Here is a tiny trained network, its code and every weight. The questions are about switching its units off for an input and a class, where a switched-off unit gives its printed mean instead of its output.

import numpy as np


def w(rows, s, z=0):
    codes = np.array(rows[::2]) - 128.0
    scale = np.full(codes.shape[1], s)
    scale[-1] = z or s
    return codes * scale


def f(y):
    return np.maximum(y, 0)


def log_softmax(a):
    a = a - a.max(-1, keepdims=True)
    return a - np.log(np.exp(a).sum(-1, keepdims=True))


def net(x, mask):
    res = np.array(x, float).reshape(1, 8) / 4 @ E
    y = f(res @ A[0][:, :-1].T + A[0][:, -1])
    res = res + np.where(mask, y, B[0][:, -1]) @ B[0][:, :-1]
    return log_softmax(res[-1] @ U[:, :-1].T + U[:, -1])


A, B = {}, {}
E = w([
[121,197,187,103,101],'x0',
[137,81,138,112,54],'x1',
[1,105,126,93,198],'x2',
[134,220,26,138,127],'x3',
[125,203,90,15,243],'x4',
[23,144,165,173,30],'x5',
[131,120,69,61,23],'x6',
[102,211,100,140,150],'x7',
],0.0086)
A[0] = w([
[131,143,130,169,102,38],'n0',
[195,177,184,113,179,86],'n1',
[167,59,112,177,74,69],'n2',
[102,139,103,129,99,124],'n3',
[196,95,121,132,156,205],'n4',
[111,111,146,233,162,56],'n5',
[152,132,98,97,91,23],'n6',
[152,130,84,11,104,122],'n7',
[149,66,123,158,74,88],'n8',
[101,112,177,126,112,75],'n9',
[136,117,143,171,147,32],'n10',
[111,76,79,7,108,70],'n11',
[65,121,215,94,94,141],'n12',
[50,159,123,119,151,66],'n13',
[76,119,215,114,96,112],'n14',
[119,89,135,143,97,15],'n15',
[143,86,152,133,96,104],'n16',
[81,110,194,122,108,90],'n17',
[124,131,133,134,134,38],'n18',
[75,137,157,132,120,144],'n19',
[130,131,130,47,113,57],'n20',
[155,95,80,156,146,50],'n21',
[101,177,127,104,53,94],'n22',
[142,143,142,158,110,47],'n23',
[116,108,157,127,126,115],'n24',
[107,128,144,146,98,1],'n25',
[147,135,90,115,130,71],'n26',
[177,196,134,175,55,108],'n27',
[181,152,114,136,50,115],'n28',
[139,121,151,187,137,63],'n29',
[129,120,138,126,123,39],'n30',
[121,169,166,97,190,96],'n31',
[75,166,123,100,112,96],'n32',
[58,160,124,155,137,160],'n33',
[173,63,109,163,55,124],'n34',
[101,174,83,103,49,231],'n35',
[128,137,199,119,129,161],'n36',
[44,182,113,172,146,139],'n37',
[194,203,143,179,21,165],'n38',
[126,103,95,97,181,180],'n39',
[136,135,119,144,114,57],'n40',
[188,38,103,196,14,137],'n41',
[98,147,94,177,125,97],'n42',
[125,61,160,133,107,89],'n43',
[155,134,177,159,145,127],'n44',
[185,148,82,154,151,54],'n45',
[98,190,168,146,163,31],'n46',
[103,140,131,112,150,27],'n47',
],0.012,0.0064)
B[0] = w([
[148,129,139,111,139,141],'n0',
[197,44,95,113,163,185],'n1',
[112,85,108,170,73,189],'n2',
[107,145,134,134,150,153],'n3',
[119,92,109,52,146,198],'n4',
[122,161,101,28,107,175],'n5',
[172,164,157,126,154,144],'n6',
[160,205,157,74,96,199],'n7',
[113,85,112,168,74,182],'n8',
[106,105,154,115,105,156],'n9',
[125,119,128,104,123,139],'n10',
[141,217,129,129,101,191],'n11',
[67,73,91,113,48,202],'n12',
[130,129,135,200,145,184],'n13',
[67,59,130,94,45,190],'n14',
[115,115,114,119,119,146],'n15',
[151,114,110,163,100,162],'n16',
[92,81,136,103,98,176],'n17',
[117,125,129,132,141,128],'n18',
[105,97,100,152,123,174],'n19',
[147,167,143,102,133,156],'n20',
[104,116,175,111,102,149],'n21',
[71,177,153,158,158,172],'n22',
[164,126,163,102,137,137],'n23',
[132,115,133,123,125,150],'n24',
[98,123,125,75,140,138],'n25',
[145,146,164,105,101,146],'n26',
[153,170,209,121,187,184],'n27',
[144,131,255,144,154,183],'n28',
[134,118,103,98,103,150],'n29',
[123,129,118,130,132,128],'n30',
[184,73,109,144,94,194],'n31',
[101,120,139,157,167,167],'n32',
[124,113,122,152,217,193],'n33',
[164,75,136,206,59,204],'n34',
[88,177,180,171,191,210],'n35',
[152,103,107,113,92,170],'n36',
[143,124,139,161,235,206],'n37',
[162,152,255,127,197,217],'n38',
[157,191,156,91,98,202],'n39',
[136,134,151,112,130,132],'n40',
[160,57,133,176,54,247],'n41',
[129,144,104,118,194,156],'n42',
[132,91,123,170,139,170],'n43',
[157,89,147,97,120,160],'n44',
[138,84,159,93,116,165],'n45',
[157,84,115,147,144,166],'n46',
[131,131,131,160,97,142],'n47',
],0.0088,0.014)
U = w([
[210,120,170,145,170,213],'0',
[150,152,55,6,94,91],'1',
[171,169,190,178,52,58],'2',
[72,213,173,154,189,150],'3',
[94,162,89,254,186,46],'4',
[106,183,68,123,91,255],'5',
[89,16,120,202,40,100],'6',
],0.0075,0.0056)

Each question gives the input, the list of numbers given to net, and the class t.
The units are the neurons (one row each of A and B). Each row of codes is followed by its name. A weight is (code - 128) times the scale printed after its matrix; where a second scale follows, it is the last column's (A, B and U).
mask holds one flag per neuron, in row order. A switched-off neuron (its flag False) gives its mean, the last column of its row in B, instead of its output. The means were averaged over made-up inputs and are rounded, as every weight is.
A unit's drop is (log p(t) with every unit on - log p(t) with that unit switched off) / (log p(t) with every unit on - log p(t) with every unit switched off).
The circuit of an input: a set's keep is (log p(t) with only the set's units on - log p(t) with every unit switched off) / (log p(t) with every unit on - log p(t) with every unit switched off). Starting from the 12 units with the biggest drops (on a tie, the unit counted first), units are removed one at a time, each time the one whose removal leaves the highest keep (on an exact tie, the one counted first), for as long as the keep stays at least 0.8.
units of the circuit, in order: the units of the circuit, biggest drop first
top k neurons: the k neurons with the biggest drops, biggest first
drop when u is switched off: that unit's drop, to one decimal
input [7,-1,3,0,-4,1,8,1], class 3: units of the circuit, in order : [n35, n22]
input [3,5,-2,1,2,7,4,-2], class 2: units of the circuit, in order : [n38]
input [-8,8,0,-8,3,-3,4,5], class 2: units of the circuit, in order : [n11, n7]
input [-1,-2,-5,6,8,2,1,7], class 3: units of the circuit, in order : [n35, n41]
input [-7,-1,1,-3,6,5,1,2], class 3: units of the circuit, in order : [n41, n34]
input [3,-1,-3,-4,8,3,2,2], class 1: units of the circuit, in order : [n38, n28, n34]
input [-1,3,6,4,4,1,-1,4], class 4: units of the circuit, in order : [n38, n13, n37]
input [-1,2,-4,-4,1,-1,7,-5], class 2: top 2 neurons : [n7, n11]
input [-1,1,-1,0,1,8,8,0], class 2: top 2 neurons : [n41, n34]
input [2,1,-8,7,-6,7,-1,-7], class 2: top 2 neurons : [n38, n27]
input [0,-4,-1,3,4,1,6,-5], class 3: top 2 neurons : [n35, n41]
input [-6,1,-2,3,4,7,-6,-4], class 4: top 2 neurons : [n38, n7]
input [-8,-1,-4,0,-6,-8,-4,8], class 6: drop when n2 is switched off : 0.3
input [5,4,0,-3,0,-6,3,-3], class 1: drop when n4 is switched off : 0.2
input [0,1,-3,-5,6,-5,7,-1], class 1: drop when n4 is switched off : 0.0
input [2,0,3,3,0,-1,-6,4], class 4: top neuron : [n38]
